[[102 133]
 [135 133]
 [108 105]
 [108 102]]
->
[[102 133]
 [135 133]]

[[110 139 123 136]
 [131 129 151 151]
 [148 114 146 137]
 [121 132 147 147]]
->
[[110 139]
 [131 129]]

[[147 143 135 105]
 [154 111 136 118]]
->
[[147 143]
 [154 111]]

[[104 141 145 116 127]
 [129 127 126 127 123]
 [ 99 141 147 113 135]
 [131 124 123 128 123]
 [104 140 144 117 129]]
->
[[104 141]
 [129 127]]

[[127 130]
 [126 118]
 [123 150]
 [111 131]]
->
[[127 130]
 [126 118]]

[[148 143 155 102]
 [136 127 125 124]]
->
[[148 143]
 [136 127]]

[[129 127]
 [123 156]
 [123 158]
 [131 117]
 [130 108]]
->
[[129 127]
 [123 156]]

[[103 123 100]
 [131 124 123]
 [108 120 103]
 [118 131 128]]
->
[[103 123]
 [131 124]]

[[131 152 129]
 [146 128 140]
 [113 145 123]
 [126 146 135]
 [121 147 126]]
->
[[131 152]
 [146 128]]
---
[[120 127 110 106 107]
 [120 121 135 133 122]]
->
[120 121]

[[153 156  99 105 128]
 [126 131 130 122 130]]
->
[153 131]

[[128 125 129]
 [105 140 105]
 [107 139 109]
 [105 140 105]]
->
[128 140 109]

[[128 124 133 104 119]
 [129 123 125 119 130]
 [148 146 151 147 128]]
->
[128 123 151]

[[117 122 125 158]
 [132 125 151 123]
 [114 138 152 143]]
->
[117 125 152]

[[103 101]
 [109 113]
 [108 105]
 [103 101]
 [127 129]]
->
[103 113]

[[141 104]
 [109 119]]
->
[141 119]

[[129 115 148]
 [130 112 152]
 [128 132 123]]
->
[129 112 123]

[[131 105 101 139]
 [131 109 109 137]]
->
[131 109]
---
[[150 140 152]
 [125 155 128]
 [132 137 132]
 [112 123 111]
 [117 129 114]
 [143 111 127]
 [134 108 129]]
->
[[150 140 152]
 [143 111 127]
 [134 108 129]
 [132 137 132]
 [125 155 128]
 [117 129 114]
 [112 123 111]]

[[107 140 133]
 [145  98 108]
 [140 110 124]
 [154 137 142]
 [100 105 140]
 [127 135 113]]
->
[[154 137 142]
 [145  98 108]
 [140 110 124]
 [127 135 113]
 [107 140 133]
 [100 105 140]]

[[105 116 129]
 [130 123 127]
 [131 128 131]]
->
[[131 128 131]
 [130 123 127]
 [105 116 129]]

[[118 121 148 116 148 123 134 144 110 133 137 121 110 120]
 [144 118 141 112 127 118 129 113 143 125 121 118 128 148]
 [115 135 130 109 112 135 138 150 137 124 136 108 132 113]]
->
[[144 118 141 112 127 118 129 113 143 125 121 118 128 148]
 [118 121 148 116 148 123 134 144 110 133 137 121 110 120]
 [115 135 130 109 112 135 138 150 137 124 136 108 132 113]]

[[120 125 127 122 129 130 125 132 127 137 143 117 134 118 128 128]
 [139 111 154 129 110 128 128 128 129 136 129 122 142 124 125 135]
 [129 105 145 120 124 124 126 126 130 132 106 120 124 129 129 137]]
->
[[139 111 154 129 110 128 128 128 129 136 129 122 142 124 125 135]
 [129 105 145 120 124 124 126 126 130 132 106 120 124 129 129 137]
 [120 125 127 122 129 130 125 132 127 137 143 117 134 118 128 128]]

[[113  98 150 145 101 145 121 119 135 145]
 [156 152 114 104 153 108 157 157 153 108]]
->
[[156 152 114 104 153 108 157 157 153 108]
 [113  98 150 145 101 145 121 119 135 145]]

[[126 140 150]
 [139 122 100]
 [128 122 120]
 [127 134 136]
 [125 139 149]
 [129 126 120]
 [134 129 111]
 [121 125 141]]
->
[[139 122 100]
 [134 129 111]
 [129 126 120]
 [128 122 120]
 [127 134 136]
 [126 140 150]
 [125 139 149]
 [121 125 141]]

[[109 134 149 147 107]
 [140 109 104 109 112]
 [114 156 124 107 132]
 [122 154 131 113 148]
 [134 148 135 121 155]]
->
[[140 109 104 109 112]
 [134 148 135 121 155]
 [122 154 131 113 148]
 [114 156 124 107 132]
 [109 134 149 147 107]]
---
[[103 142 125 126 127 123 130 133 125 133 130 126 129]
 [119 126 123 126 128 129 127 127 132 128 123 127 127]
 [124 134 127 129 124 126 133 128 131 130 129 128 129]
 [136 132 132 128 127 132 130 131 121 128 127 130 127]
 [119 126 133 126 126 124 129 131 129 128 131 127 128]]
->
[[142 125 126 127 123 130 133 125 133 130 126 129 103]
 [126 123 126 128 129 127 127 132 128 123 127 127 119]
 [134 127 129 124 126 133 128 131 130 129 128 129 124]
 [132 132 128 127 132 130 131 121 128 127 130 127 136]
 [126 133 126 126 124 129 131 129 128 131 127 128 119]]

[[114 128 121 147 100]
 [112 128 119 149 100]
 [121 130 119 137 125]
 [123 130 121 134 128]
 [114 128 120 147 102]
 [122 130 119 136 127]
 [121 130 119 137 126]
 [122 130 120 135 126]
 [127 128 127 129 128]]
->
[[128 121 147 100 114]
 [128 119 149 100 112]
 [130 119 137 125 121]
 [130 121 134 128 123]
 [128 120 147 102 114]
 [130 119 136 127 122]
 [130 119 137 126 121]
 [130 120 135 126 122]
 [128 127 129 128 127]]

[[103 111 103 132 141 133 144 106 112 136 145 111 142 104 104 106]
 [113 114 116 102 103 101 106 115 117 151 107 118 104 116 116 118]]
->
[[111 103 132 141 133 144 106 112 136 145 111 142 104 104 106 103]
 [114 116 102 103 101 106 115 117 151 107 118 104 116 116 118 113]]

[[109 122 123 123 109 122 121 106 115 123 141 142]
 [132 132 130 151 132 112 150 135 153 116 134 134]
 [105 138 138 138 105 135 138 103 137 136 133 133]
 [150 118 119 114 150 125 114 152 115 123 122 121]
 [104 131 132 129 104 133 128 101 123 133 138 138]]
->
[[122 123 123 109 122 121 106 115 123 141 142 109]
 [132 130 151 132 112 150 135 153 116 134 134 132]
 [138 138 138 105 135 138 103 137 136 133 133 105]
 [118 119 114 150 125 114 152 115 123 122 121 150]
 [131 132 129 104 133 128 101 123 133 138 138 104]]

[[130 113 130]
 [124 124 123]
 [119 153 110]
 [138 127 132]]
->
[[113 130 130]
 [124 123 124]
 [153 110 119]
 [127 132 138]]

[[131 119 137]
 [132 104 128]
 [132 104 126]]
->
[[119 137 131]
 [104 128 132]
 [104 126 132]]
---
[[127 134]
 [101 133]
 [136 157]
 [128  99]
 [151 131]]
->
[134 101]

[[151 119]
 [120 106]
 [149 148]]
->
[119 120]

[[129 105 122 128 127]
 [128 107 113 130 151]]
->
[127 130]

[[131 149]
 [114 115]
 [118 111]]
->
[149 114]

[[149 144 140]
 [134 149 140]
 [138 143 158]]
->
[140 149 138]

[[119 120 134]
 [103 143 121]
 [102 151 106]
 [128 112 144]]
->
[134 143 102]

[[121 129 128 120]
 [116 144 113 131]
 [140 136 118 108]
 [130 134 122 121]
 [115 155 100 133]]
->
[120 113 136 130]

[[141 134 154 144 123]
 [136 152 151 110 115]]
->
[123 110]

[[128 157]
 [132 141]
 [106 102]
 [152 155]
 [122 155]]
->
[157 132]
---
[[115 113 116 129 126 135 116 126 115 130 130 134]
 [131 133 131 128 126 127 131 127 131 129 128 130]
 [130 129 130 127 129 127 130 129 130 125 126 122]
 [134 137 133 125 123 128 133 123 134 127 126 131]
 [118 116 119 130 129 132 119 130 118 130 130 131]
 [145 150 142 125 123 123 142 123 144 127 126 131]]
->
[[145 150 142 125 123 123 142 123 144 127 126 131]
 [134 137 133 125 123 128 133 123 134 127 126 131]
 [131 133 131 128 126 127 131 127 131 129 128 130]
 [130 129 130 127 129 127 130 129 130 125 126 122]
 [118 116 119 130 129 132 119 130 118 130 130 131]
 [115 113 116 129 126 135 116 126 115 130 130 134]]

[[135 133]
 [151 133]
 [122 131]
 [119 121]
 [148 134]
 [142 128]
 [120 121]]
->
[[151 133]
 [148 134]
 [142 128]
 [135 133]
 [122 131]
 [120 121]
 [119 121]]

[[146 104]
 [126 129]
 [115 145]
 [112 140]
 [149 105]]
->
[[149 105]
 [146 104]
 [126 129]
 [115 145]
 [112 140]]

[[119 125 135 118 137 128 132 128 126 137 124 129 130 128 125]
 [121 133 120 118 119 114 109 134 143 132 136 120 130 126 126]
 [118 127 133 118 131 125 114 134 125 131 116 138 145 115 133]
 [103 117 143 118 157 122 124 129 131 128 115 142 149 126 125]
 [128 123 135 118 140 134 136 123 121 133 116 142 136 127 130]]
->
[[128 123 135 118 140 134 136 123 121 133 116 142 136 127 130]
 [121 133 120 118 119 114 109 134 143 132 136 120 130 126 126]
 [119 125 135 118 137 128 132 128 126 137 124 129 130 128 125]
 [118 127 133 118 131 125 114 134 125 131 116 138 145 115 133]
 [103 117 143 118 157 122 124 129 131 128 115 142 149 126 125]]

[[124 136 124 139 126 131 132 103]
 [125 115 113 114 141 134 111 109]]
->
[[125 115 113 114 141 134 111 109]
 [124 136 124 139 126 131 132 103]]

[[148 140]
 [154 143]
 [127 138]
 [145 140]
 [134 139]
 [124 138]]
->
[[154 143]
 [148 140]
 [145 140]
 [134 139]
 [127 138]
 [124 138]]
